Below are the code and all the weights of a small trained network. Each question names an input and a target symbol and asks about switching units off, where a switched-off unit gives its printed mean instead of its output.

import numpy as np


def w(rows, s, z=0):
    codes = np.array(rows[::2]) - 128.0
    scale = np.full(codes.shape[1], s)
    scale[-1] = z or s
    return codes * scale


def norm(h):
    return h / np.sqrt((h * h).mean(-1, keepdims=True) + 1e-5)


def f(y):
    return np.maximum(y, 0)


def softmax(a):
    e = np.exp(a - a.max(-1, keepdims=True))
    return e / e.sum(-1, keepdims=True)


def log_softmax(a):
    a = a - a.max(-1, keepdims=True)
    return a - np.log(np.exp(a).sum(-1, keepdims=True))


def net(x, mask):
    ids = ['Παγδζηλμφψω'.index(c) for c in x.split()]
    T = len(ids)
    res = E[ids] + P[:T]
    q, k, v = (norm(res) @ M[0].T for M in (Q, K, V))
    z = softmax(np.where(np.tri(T) > 0, q @ k.T / 4**0.5, -1e9)) @ v
    res = res + np.where(mask[0], z, O[0][:, -1]) @ O[0][:, :-1]
    y = f(norm(res) @ A[0][:, :-1].T + A[0][:, -1])
    res = res + np.where(mask[1:17], y, B[0][:, -1]) @ B[0][:, :-1]
    return log_softmax(norm(res)[-1] @ U[:, :-1].T + U[:, -1])


Q, K, V, O, A, B = {}, {}, {}, {}, {}, {}
E = w([
[140,197,213,117,134,95,157],'Π',
[106,164,203,48,172,131,230],'α',
[184,208,164,98,221,159,238],'γ',
[52,44,209,48,53,159,134],'δ',
[179,146,75,95,254,213,215],'ζ',
[251,117,160,121,61,158,96],'η',
[202,239,150,187,183,109,103],'λ',
[106,49,190,116,190,166,27],'μ',
[117,204,189,190,51,33,10],'φ',
[136,214,61,151,156,120,147],'ψ',
[45,150,123,160,150,63,103],'ω',
],0.0092)
P = w([
[71,254,168,53,108,203,99],'0',
[101,224,118,5,143,232,114],'1',
[145,77,122,95,129,62,139],'2',
[93,173,197,203,74,210,115],'3',
[118,183,75,76,135,232,78],'4',
[136,72,119,99,125,90,137],'5',
[115,143,189,207,87,233,119],'6',
],0.0083)
Q[0] = w([
[136,182,137,59,144,162,62],'head 0',
[128,173,152,58,123,134,117],'head 0',
[151,94,221,225,102,160,196],'head 0',
[74,168,164,154,139,249,87],'head 0',
],0.013)
K[0] = w([
[125,106,45,254,143,76,49],'head 0',
[101,87,74,220,127,101,192],'head 0',
[204,62,253,21,92,221,142],'head 0',
[119,15,58,192,73,203,74],'head 0',
],0.0095)
V[0] = w([
[57,168,82,161,129,88,169],'head 0',
[136,164,119,112,92,113,210],'head 0',
[133,152,178,161,229,113,103],'head 0',
[2,90,154,102,195,115,164],'head 0',
],0.0091)
O[0] = w([
[117,92,2,167,140,161,59,118],'head 0',
[79,104,63,197,21,131,194,145],'head 0',
[169,140,96,64,152,31,110,252],'head 0',
[105,86,158,161,187,119,119,100],'head 0',
],0.0092,0.0033)
A[0] = w([
[115,113,185,149,190,174,71,98],'neuron 0',
[160,88,105,136,223,145,98,253],'neuron 1',
[147,147,60,166,152,58,177,39],'neuron 2',
[132,194,157,207,160,111,140,69],'neuron 3',
[139,143,161,58,147,191,130,104],'neuron 4',
[92,140,156,149,135,207,89,16],'neuron 5',
[151,172,137,119,150,254,123,33],'neuron 6',
[181,135,104,96,123,105,60,91],'neuron 7',
[77,130,155,100,125,144,101,222],'neuron 8',
[126,157,102,101,127,173,160,222],'neuron 9',
[188,58,175,117,121,94,157,155],'neuron 10',
[194,180,120,152,162,158,79,132],'neuron 11',
[158,41,84,164,150,91,155,137],'neuron 12',
[127,41,109,130,219,47,177,53],'neuron 13',
[150,198,96,139,209,150,176,126],'neuron 14',
[122,193,122,151,85,159,158,36],'neuron 15',
],0.011,0.0053)
B[0] = w([
[193,146,84,174,174,197,187,191],'neuron 0',
[108,199,127,129,131,15,143,236],'neuron 1',
[103,221,240,123,200,193,114,181],'neuron 2',
[161,119,78,58,178,89,66,178],'neuron 3',
[171,136,137,115,79,62,101,215],'neuron 4',
[252,87,108,165,70,231,93,149],'neuron 5',
[22,242,156,180,43,137,101,200],'neuron 6',
[93,55,157,182,140,191,158,205],'neuron 7',
[103,108,118,170,216,146,113,227],'neuron 8',
[154,80,89,183,134,88,114,254],'neuron 9',
[74,137,67,193,171,133,192,185],'neuron 10',
[88,83,125,33,134,142,157,237],'neuron 11',
[232,144,244,64,128,83,147,170],'neuron 12',
[96,115,22,102,22,239,20,171],'neuron 13',
[155,3,185,160,126,181,92,251],'neuron 14',
[123,137,43,89,93,106,221,183],'neuron 15',
],0.0072,0.0065)
U = w([
[177,202,68,151,136,40,142,77],'Π',
[27,58,152,120,160,103,188,141],'α',
[178,62,121,160,115,92,190,186],'γ',
[144,132,172,183,149,232,122,132],'δ',
[99,79,183,180,99,39,79,164],'ζ',
[103,213,165,129,73,115,167,208],'η',
[205,82,105,58,115,124,91,170],'λ',
[130,162,214,106,209,94,138,164],'μ',
[87,201,160,97,105,126,3,3],'φ',
[85,135,34,122,96,188,131,139],'ψ',
[85,112,75,161,226,99,78,64],'ω',
],0.013,0.0042)

Each question gives the input, a string of symbols that net reads in full, and the target symbol t.
The units are the heads (4 rows each of Q, K, V and O) and the neurons (one row each of A and B). Each row of codes is followed by its name. A weight is (code - 128) times the scale printed after its matrix; where a second scale follows, it is the last column's (O, A, B and U).
mask holds one flag per unit, heads first, then neurons. A switched-off unit (its flag False) gives its mean, the last column of its rows in O or B, instead of its output. The means were averaged over made-up inputs and are rounded, as every weight is.
A unit's drop is (log p(t) with every unit on - log p(t) with that unit switched off) / (log p(t) with every unit on - log p(t) with every unit switched off).
The circuit of an input: a set's keep is (log p(t) with only the set's units on - log p(t) with every unit switched off) / (log p(t) with every unit on - log p(t) with every unit switched off). Starting from the 12 units with the biggest drops (on a tie, the unit counted first), units are removed one at a time, each time the one whose removal leaves the highest keep (on an exact tie, the one counted first), for as long as the keep stays at least 0.8.
units of the circuit, in order: the units of the circuit, biggest drop first
most important unit: the unit with the biggest drop
k most important neurons: the k neurons with the biggest drops, biggest first
drop when u is switched off: that unit's drop, to one decimal
input δ γ ω Π, target δ: units of the circuit, in order	(head 0; neuron 5)
input δ α δ μ δ, target μ: units of the circuit, in order	(head 0)
input φ α ω ζ γ, target ω: 2 most important neurons	(neuron 1; neuron 14)
input λ δ ψ ψ ψ ζ, target λ: units of the circuit, in order	(neuron 12; neuron 13)
input λ ψ Π, target η: 2 most important neurons	(neuron 13; neuron 2)
input α ζ φ ω, target ω: units of the circuit, in order	(neuron 3; neuron 6)
input λ δ ζ δ ζ ω, target φ: 2 most important neurons	(neuron 13; neuron 2)
input μ γ γ, target δ: units of the circuit, in order	(neuron 2; neuron 13; neuron 14)
input Π δ δ λ μ ζ, target λ: units of the circuit, in order	(neuron 13; neuron 12)
input η γ δ δ η ψ φ, target η: 3 most important neurons	(neuron 14; neuron 15; neuron 7)
input ω ζ α φ μ, target φ: 2 most important neurons	(neuron 6; neuron 1)
input ω λ η η λ, target λ: units of the circuit, in order	(neuron 14; neuron 11)
input ψ λ φ γ, target γ: units of the circuit, in order	(neuron 14; head 0; neuron 15)
input α λ η λ δ ψ δ, target δ: most important unit	neuron 5
input λ ω α ψ ζ ψ ω, target ω: 2 most important neurons	(neuron 3; neuron 14)
input φ γ ζ φ γ, target φ: 2 most important neurons	(neuron 6; neuron 14)
input μ μ δ α δ ω, target φ: 2 most important neurons	(neuron 13; neuron 12)
input ω φ ω ψ ψ μ, target ω: 3 most important neurons	(neuron 1; neuron 13; neuron 0)
input λ ζ ψ ψ φ α φ, target φ: 3 most important neurons	(neuron 14; neuron 9; neuron 3)
input ζ γ ω ω Π, target ω: most important unit	head 0
input α μ ψ ω ζ, target ω: 2 most important neurons	(neuron 1; neuron 14)
input φ Π μ, target ω: 3 most important neurons	(neuron 13; neuron 1; neuron 10)
input γ ζ ζ φ μ ψ ω, target μ: drop when head 0 is switched off	1.1
input μ φ μ ζ, target μ: drop when head 0 is switched off	1.8
input γ λ ψ η γ λ, target μ: drop when neuron 2 is switched off	1.2
input ω η ω λ, target η: drop when head 0 is switched off	2.7
input Π η ψ ω α Π ζ, target η: units of the circuit, in order	(neuron 6)
